Below is a small trained network, with its code and all its weights. Each question gives an input and a target symbol and asks what happens when units are switched off, that is, made to give their printed mean instead of their output.

import numpy as np


def w(rows, s, z=0):
    codes = np.array(rows[::2]) - 128.0
    scale = np.full(codes.shape[1], s)
    scale[-1] = z or s
    return codes * scale


def norm(h):
    return h / np.sqrt((h * h).mean(-1, keepdims=True) + 1e-5)


def f(y):
    return y / 2 * (1 + np.tanh(0.7978845608 * (y + 0.044715 * y**3)))


def softmax(a):
    e = np.exp(a - a.max(-1, keepdims=True))
    return e / e.sum(-1, keepdims=True)


def log_softmax(a):
    a = a - a.max(-1, keepdims=True)
    return a - np.log(np.exp(a).sum(-1, keepdims=True))


def net(x, mask):
    ids = ['ΓΛΞΠαβδεζημτψω'.index(c) for c in x.split()]
    T = len(ids)
    res = E[ids] + P[:T]
    r = norm(res)
    for j in range(3):
        rows = slice(3 * j, 3 * j + 3)
        q, k, v = (r @ M[0][rows].T for M in (Q, K, V))
        z = softmax(np.where(np.tri(T) > 0, q @ k.T / 3**0.5, -1e9)) @ v
        o = O[0][rows]
        res = res + np.where(mask[j], z, o[:, -1]) @ o[:, :-1]
    y = f(norm(res) @ A[0][:, :-1].T + A[0][:, -1])
    res = res + np.where(mask[3:7], y, B[0][:, -1]) @ B[0][:, :-1]
    return log_softmax(norm(res)[-1] @ U[:, :-1].T + U[:, -1])


Q, K, V, O, A, B = {}, {}, {}, {}, {}, {}
E = w([
[140,142,147,194,97],'Γ',
[84,175,172,181,111],'Λ',
[197,115,185,131,138],'Ξ',
[105,136,108,119,116],'Π',
[189,141,201,92,45],'α',
[172,116,103,165,12],'β',
[65,214,159,100,85],'δ',
[81,91,188,67,176],'ε',
[134,78,156,114,184],'ζ',
[55,188,182,199,218],'η',
[143,123,75,5,108],'μ',
[131,114,214,193,136],'τ',
[122,129,82,135,167],'ψ',
[153,110,79,35,142],'ω',
],0.024)
P = w([
[174,245,126,52,152],'0',
[114,131,152,152,120],'1',
[102,129,144,150,118],'2',
[96,120,144,150,117],'3',
[89,114,143,146,119],'4',
[84,108,143,146,117],'5',
[81,105,143,143,118],'6',
[80,102,141,140,119],'7',
[77,100,141,140,116],'8',
[75,95,139,139,115],'9',
[73,91,145,138,114],'10',
],0.011)
Q[0] = w([
[188,131,223,90,156],'h1',
[128,254,109,58,185],'h1',
[175,205,124,108,162],'h1',
[142,89,185,179,68],'h2',
[142,39,70,239,111],'h2',
[177,118,176,111,165],'h2',
[105,150,165,172,96],'h3',
[174,138,95,145,53],'h3',
[109,220,156,83,140],'h3',
],0.051)
K[0] = w([
[192,111,216,69,116],'h1',
[217,254,126,77,171],'h1',
[242,194,106,83,135],'h1',
[92,65,200,140,78],'h2',
[76,15,74,207,79],'h2',
[180,104,137,109,153],'h2',
[134,185,211,189,96],'h3',
[185,150,111,127,60],'h3',
[40,186,170,63,108],'h3',
],0.044)
V[0] = w([
[222,145,151,148,139],'h1',
[117,168,131,117,68],'h1',
[165,106,133,65,74],'h1',
[253,154,134,109,97],'h2',
[91,47,176,108,47],'h2',
[77,66,188,99,237],'h2',
[214,202,137,88,168],'h3',
[36,136,130,41,186],'h3',
[110,181,201,140,155],'h3',
],0.03)
O[0] = w([
[137,126,155,224,173,75],'h1',
[99,70,103,146,117,179],'h1',
[169,92,135,133,99,75],'h1',
[137,138,125,201,16,91],'h2',
[147,24,153,168,187,122],'h2',
[252,162,133,113,231,106],'h2',
[174,91,98,45,198,73],'h3',
[126,89,137,247,208,158],'h3',
[105,112,220,107,177,254],'h3',
],0.023,0.015)
A[0] = w([
[116,158,253,119,120,254],'n1',
[110,151,105,64,240,64],'n2',
[104,68,150,189,72,170],'n3',
[113,124,198,37,123,11],'n4',
],0.035,0.0069)
B[0] = w([
[182,108,1,142,104,255],'n1',
[52,151,231,75,35,245],'n2',
[151,129,181,32,160,214],'n3',
[71,141,240,195,148,199],'n4',
],0.034,0.025)
U = w([
[60,130,124,243,109,132],'Γ',
[87,132,63,131,192,226],'Λ',
[182,164,200,215,75,40],'Ξ',
[111,125,78,85,53,67],'Π',
[136,41,148,200,107,67],'α',
[136,45,139,163,197,150],'β',
[94,77,130,40,215,65],'δ',
[176,147,156,83,219,124],'ε',
[151,193,122,169,165,196],'ζ',
[123,254,112,64,149,81],'η',
[186,54,164,64,128,32],'μ',
[120,120,116,208,182,247],'τ',
[113,198,77,176,124,180],'ψ',
[187,139,108,134,109,203],'ω',
],0.024,0.011)

Each question gives the input, a string of symbols that net reads in full, and the target symbol t.
The units are the heads (3 rows each of Q, K, V and O) and the neurons (one row each of A and B). Each row of codes is followed by its name. A weight is (code - 128) times the scale printed after its matrix; where a second scale follows, it is the last column's (O, A, B and U).
mask holds one flag per unit, heads first, then neurons. A switched-off unit (its flag False) gives its mean, the last column of its rows in O or B, instead of its output. The means were averaged over made-up inputs and are rounded, as every weight is.
A unit's drop is (log p(t) with every unit on - log p(t) with that unit switched off) / (log p(t) with every unit on - log p(t) with every unit switched off).
The circuit of an input: a set's keep is (log p(t) with only the set's units on - log p(t) with every unit switched off) / (log p(t) with every unit on - log p(t) with every unit switched off). Starting from all 7 units, units are removed one at a time, each time the one whose removal leaves the highest keep (on an exact tie, the one counted first), for as long as the keep stays at least 0.8.
units of the circuit, in order: the units of the circuit, biggest drop first
unit that matters most: the unit with the biggest drop
top k neurons: the k neurons with the biggest drops, biggest first
heads that matter: for each layer, one digit per head in row order, 1 if its drop is at least 0.15 and else 0, layers parted by /
input Ξ Λ α ω, target Ξ: units of the circuit, in order -> (h1)
input τ η Π Λ β β α Λ α β ω, target τ: units of the circuit, in order -> (n2 h3)
input α Π ζ ε, target α: top 3 neurons -> (n3 n2 n4)
input ζ η δ τ ζ ω ζ Λ Ξ η Γ, target Π: top 3 neurons -> (n1 n3 n2)
input ψ η ψ ω ω β δ η ω Ξ ω, target ψ: units of the circuit, in order -> (h2 h3)
input μ ψ μ β ψ Λ μ ω, target μ: top 2 neurons -> (n3 n1)
input δ τ Γ, target Π: units of the circuit, in order -> (h3 h2)
input β Λ Γ ε, target β: units of the circuit, in order -> (h3 n3)
input ω μ Π Λ, target Γ: heads that matter -> 001
input η μ β β ε η Ξ, target ω: heads that matter -> 111
input β ψ ω δ Λ δ β ω ε μ, target β: units of the circuit, in order -> (h3 h1 n3)
input ψ τ Π Λ δ, target ψ: units of the circuit, in order -> (h2 n2 n3)
input Π η β μ Γ α β β ε ε, target Π: top 2 neurons -> (n4 n3)
input τ ζ Γ β η δ, target τ: unit that matters most -> n2
input Π δ μ ζ Π ε α ε ω μ ψ, target η: units of the circuit, in order -> (h2 h1 h3)
input Ξ Π ε, target Ξ: units of the circuit, in order -> (h2 h3 n3)
input η τ Ξ Λ ε Λ ψ Ξ η, target η: heads that matter -> 010
input Π ψ Π Λ Λ η α ω, target Π: heads that matter -> 110
input Γ Π ε, target Γ: heads that matter -> 011
input ε Λ α δ, target ε: units of the circuit, in order -> (h2)
input Π μ Λ Π μ, target Π: heads that matter -> 110
